Below is a small trained network, with its code and all its weights. Each question gives an input and a class and asks what happens when units are switched off, that is, made to give their printed mean instead of their output.

import numpy as np


def w(rows, s, z=0):
    codes = np.array(rows[::2]) - 128.0
    scale = np.full(codes.shape[1], s)
    scale[-1] = z or s
    return codes * scale


def norm(h):
    return h / np.sqrt((h * h).mean(-1, keepdims=True) + 1e-5)


def f(y):
    return np.maximum(y, 0)


def log_softmax(a):
    a = a - a.max(-1, keepdims=True)
    return a - np.log(np.exp(a).sum(-1, keepdims=True))


def net(x, mask):
    res = np.array(x, float).reshape(1, 8) / 4 @ E
    u = 0
    for l in range(4):
        y = f(norm(res) @ A[l][:, :-1].T + A[l][:, -1])
        res = res + np.where(mask[u : u + 4], y, B[l][:, -1]) @ B[l][:, :-1]
        u += 4
    return log_softmax(norm(res)[-1] @ U[:, :-1].T + U[:, -1])


A, B = {}, {}
E = w([
[104,126,110],'x0',
[136,132,118],'x1',
[108,217,106],'x2',
[116,91,8],'x3',
[106,144,140],'x4',
[171,128,119],'x5',
[157,107,113],'x6',
[118,119,106],'x7',
],0.013)
A[0] = w([
[114,185,139,39],'0.n0',
[170,170,250,4],'0.n1',
[73,135,204,112],'0.n2',
[116,136,161,28],'0.n3',
],0.024,0.0026)
B[0] = w([
[103,100,176,175],'0.n0',
[136,241,63,247],'0.n1',
[253,183,97,197],'0.n2',
[158,137,134,151],'0.n3',
],0.023,0.014)
A[1] = w([
[141,121,151,56],'1.n0',
[129,109,63,50],'1.n1',
[215,84,248,33],'1.n2',
[143,9,223,1],'1.n3',
],0.015,0.0019)
B[1] = w([
[136,125,101,131],'1.n0',
[130,195,36,255],'1.n1',
[130,222,249,162],'1.n2',
[209,43,180,178],'1.n3',
],0.015,0.0037)
A[2] = w([
[169,241,168,177],'2.n0',
[135,240,113,101],'2.n1',
[230,220,127,244],'2.n2',
[6,176,145,111],'2.n3',
],0.017,0.0011)
B[2] = w([
[147,53,139,229],'2.n0',
[73,134,176,237],'2.n1',
[55,190,249,251],'2.n2',
[214,6,51,152],'2.n3',
],0.022,0.018)
A[3] = w([
[238,230,127,117],'3.n0',
[131,131,132,7],'3.n1',
[202,184,142,118],'3.n2',
[151,159,250,177],'3.n3',
],0.013,0.0013)
B[3] = w([
[125,30,31,183],'3.n0',
[137,70,75,128],'3.n1',
[133,89,104,165],'3.n2',
[94,228,248,246],'3.n3',
],0.018,0.012)
U = w([
[142,116,139,254],'0',
[148,123,139,230],'1',
[146,119,150,168],'2',
[169,219,41,55],'3',
[105,1,237,55],'4',
[118,102,155,48],'5',
[130,113,136,32],'6',
],0.0088,0.0032)

Each question gives the input, the list of numbers given to net, and the class t.
The units are the neurons (one row each of A and B). Each row of codes is followed by its name. A weight is (code - 128) times the scale printed after its matrix; where a second scale follows, it is the last column's (A, B and U).
mask holds one flag per neuron, layer by layer. A switched-off neuron (its flag False) gives its mean, the last column of its row in B, instead of its output. The means were averaged over made-up inputs and are rounded, as every weight is.
A unit's drop is (log p(t) with every unit on - log p(t) with that unit switched off) / (log p(t) with every unit on - log p(t) with every unit switched off).
The circuit of an input: a set's keep is (log p(t) with only the set's units on - log p(t) with every unit switched off) / (log p(t) with every unit on - log p(t) with every unit switched off). Starting from the 12 units with the biggest drops (on a tie, the unit counted first), units are removed one at a time, each time the one whose removal leaves the highest keep (on an exact tie, the one counted first), for as long as the keep stays at least 0.8.
units of the circuit, in order: the units of the circuit, biggest drop first
top k neurons: the k neurons with the biggest drops, biggest first
k most important neurons of layer l: the k neurons of layer l with the biggest drops, biggest first
drop when u is switched off: that unit's drop, to one decimal
input [-4,-6,8,7,6,6,-3,2], class 4: units of the circuit, in order => (0.n1)
input [5,8,6,0,-5,-1,3,4], class 4: units of the circuit, in order => (0.n1 0.n2)
input [0,6,-2,7,2,-5,-1,4], class 3: top 2 neurons => (2.n2 2.n0)
input [3,-4,-8,-8,3,3,-1,7], class 3: top 3 neurons => (0.n1 0.n2 0.n0)
input [-4,8,-2,7,-6,-3,0,7], class 3: top 2 neurons => (2.n2 2.n0)
input [6,-1,1,-8,-5,-7,4,5], class 3: top 3 neurons => (0.n1 0.n2 3.n0)
input [-4,-8,-1,7,-3,1,2,4], class 3: 3 most important neurons of layer 3 => (3.n0 3.n3 3.n2)
input [4,7,8,-3,4,-2,5,0], class 4: 2 most important neurons of layer 0 => (0.n0 0.n1)
input [0,3,0,-5,1,1,2,2], class 3: top 3 neurons => (0.n1 0.n2 3.n0)
input [-6,8,7,4,4,-7,4,-5], class 4: drop when 1.n1 is switched off => -0.1
input [1,2,7,2,3,-1,2,5], class 4: drop when 1.n2 is switched off => -0.1
input [-3,-1,-2,-5,0,0,-1,1], class 3: drop when 0.n2 is switched off => 0.3
input [-2,-8,-4,8,3,5,0,-7], class 3: drop when 2.n3 is switched off => 0.2
input [7,4,8,0,-4,-5,-6,4], class 4: most important neuron of layer 0 => (0.n1)
